Below is a small trained network, with its code and all its weights. Each question gives an input and a class and asks what happens when units are switched off, that is, made to give their printed mean instead of their output.

import numpy as np


def w(rows, s, z=0):
    codes = np.array(rows[::2]) - 128.0
    scale = np.full(codes.shape[1], s)
    scale[-1] = z or s
    return codes * scale


def norm(h):
    return h / np.sqrt((h * h).mean(-1, keepdims=True) + 1e-5)


def f(y):
    return y / 2 * (1 + np.tanh(0.7978845608 * (y + 0.044715 * y**3)))


def log_softmax(a):
    a = a - a.max(-1, keepdims=True)
    return a - np.log(np.exp(a).sum(-1, keepdims=True))


def net(x, mask):
    res = np.array(x, float).reshape(1, 6) / 4 @ E
    u = 0
    for l in range(4):
        y = f(norm(res) @ A[l][:, :-1].T + A[l][:, -1])
        res = res + np.where(mask[u : u + 3], y, B[l][:, -1]) @ B[l][:, :-1]
        u += 3
    return log_softmax(norm(res)[-1] @ U[:, :-1].T + U[:, -1])


A, B = {}, {}
E = w([
[200,119,159,178,103,141,137,112,95,90,123,111],'x0',
[131,152,60,41,159,179,147,132,163,83,115,80],'x1',
[168,81,72,29,89,173,112,174,80,141,109,110],'x2',
[65,101,173,113,75,125,39,98,142,147,82,111],'x3',
[166,164,112,72,180,129,74,254,94,77,165,117],'x4',
[46,168,125,75,106,80,121,162,94,179,118,133],'x5',
],0.0084)
A[0] = w([
[152,81,146,150,80,126,255,84,154,172,109,118,176],'L0N1',
[170,92,160,145,113,139,192,172,156,110,68,108,250],'L0N2',
[135,139,134,118,153,138,149,164,129,82,122,143,143],'L0N3',
],0.0078,0.0017)
B[0] = w([
[120,138,60,137,130,177,178,67,188,195,8,137,253],'L0N1',
[183,115,226,56,207,172,76,77,134,122,114,131,181],'L0N2',
[119,74,243,142,122,115,82,170,188,137,116,83,165],'L0N3',
],0.011,0.0056)
A[1] = w([
[121,66,141,155,145,162,150,118,148,131,3,160,127],'L1N1',
[117,159,83,106,83,136,139,96,79,159,175,150,153],'L1N2',
[208,54,193,111,222,205,45,178,98,30,195,154,254],'L1N3',
],0.0053,0.00088)
B[1] = w([
[129,139,192,196,186,21,240,197,64,175,2,90,205],'L1N1',
[81,211,132,192,229,97,71,251,105,82,81,177,132],'L1N2',
[90,186,111,254,76,158,62,95,122,103,163,44,253],'L1N3',
],0.0098,0.007)
A[2] = w([
[108,113,189,127,102,158,254,56,147,157,101,157,156],'L2N1',
[14,129,149,121,156,165,131,181,124,161,159,133,169],'L2N2',
[150,180,106,128,212,119,135,93,157,76,81,178,254],'L2N3',
],0.0066,0.00075)
B[2] = w([
[163,119,144,104,179,156,112,96,53,148,95,173,254],'L2N1',
[57,116,101,63,8,122,84,107,130,147,136,184,174],'L2N2',
[190,137,93,133,76,158,76,146,79,198,85,131,172],'L2N3',
],0.012,0.0063)
A[3] = w([
[66,158,112,78,1,48,72,108,110,134,85,162,192],'L3N1',
[173,134,128,152,110,94,154,132,84,92,127,135,248],'L3N2',
[144,111,125,130,136,166,209,71,115,164,117,121,44],'L3N3',
],0.0067,0.0011)
B[3] = w([
[120,28,117,3,198,57,216,189,192,88,236,170,254],'L3N1',
[74,121,61,79,128,203,52,136,141,162,81,84,143],'L3N2',
[136,81,133,174,42,56,178,239,106,76,44,223,195],'L3N3',
],0.0071,0.0065)
U = w([
[84,72,96,5,127,56,136,179,154,138,255,165,172],'0',
[157,165,128,212,86,204,19,180,140,39,177,19,2],'1',
[171,108,114,138,135,119,174,116,81,217,20,178,212],'2',
],0.0086,0.0005)

Each question gives the input, the list of numbers given to net, and the class t.
The units are the neurons (one row each of A and B). Each row of codes is followed by its name. A weight is (code - 128) times the scale printed after its matrix; where a second scale follows, it is the last column's (A, B and U).
mask holds one flag per neuron, layer by layer. A switched-off neuron (its flag False) gives its mean, the last column of its row in B, instead of its output. The means were averaged over made-up inputs and are rounded, as every weight is.
A unit's drop is (log p(t) with every unit on - log p(t) with that unit switched off) / (log p(t) with every unit on - log p(t) with every unit switched off).
The circuit of an input: a set's keep is (log p(t) with only the set's units on - log p(t) with every unit switched off) / (log p(t) with every unit on - log p(t) with every unit switched off). Starting from all 12 units, units are removed one at a time, each time the one whose removal leaves the highest keep (on an exact tie, the one counted first), for as long as the keep stays at least 0.8.
units of the circuit, in order: the units of the circuit, biggest drop first
unit that matters most: the unit with the biggest drop
top k neurons: the k neurons with the biggest drops, biggest first
drop of u: that unit's drop, to one decimal
input [-5,-6,4,2,8,-5], class 1: unit that matters most : L1N3
input [-3,-7,-2,1,8,0], class 0: units of the circuit, in order : [L2N2, L3N1]
input [7,0,6,0,0,-5], class 1: units of the circuit, in order : [L1N3, L0N2]
input [1,-7,5,-8,5,6], class 0: top 4 neurons : [L0N2, L2N2, L1N1, L2N1]
input [-1,-8,-1,-3,3,2], class 0: top 2 neurons : [L0N2, L0N1]
input [-3,-5,4,-7,-3,8], class 0: units of the circuit, in order : [L3N1, L2N2]
input [3,-6,7,0,1,2], class 1: units of the circuit, in order : [L0N1, L1N3]
input [-5,-4,-6,6,6,-5], class 0: top 3 neurons : [L0N2, L2N2, L3N1]
input [5,-2,-3,3,3,2], class 1: top 2 neurons : [L0N1, L2N2]
input [0,8,1,4,1,-3], class 1: drop of L0N1 : 1.8
input [3,2,-2,-7,1,5], class 1: drop of L0N1 : 1.2
input [3,8,1,-3,1,3], class 1: drop of L1N1 : 0.0
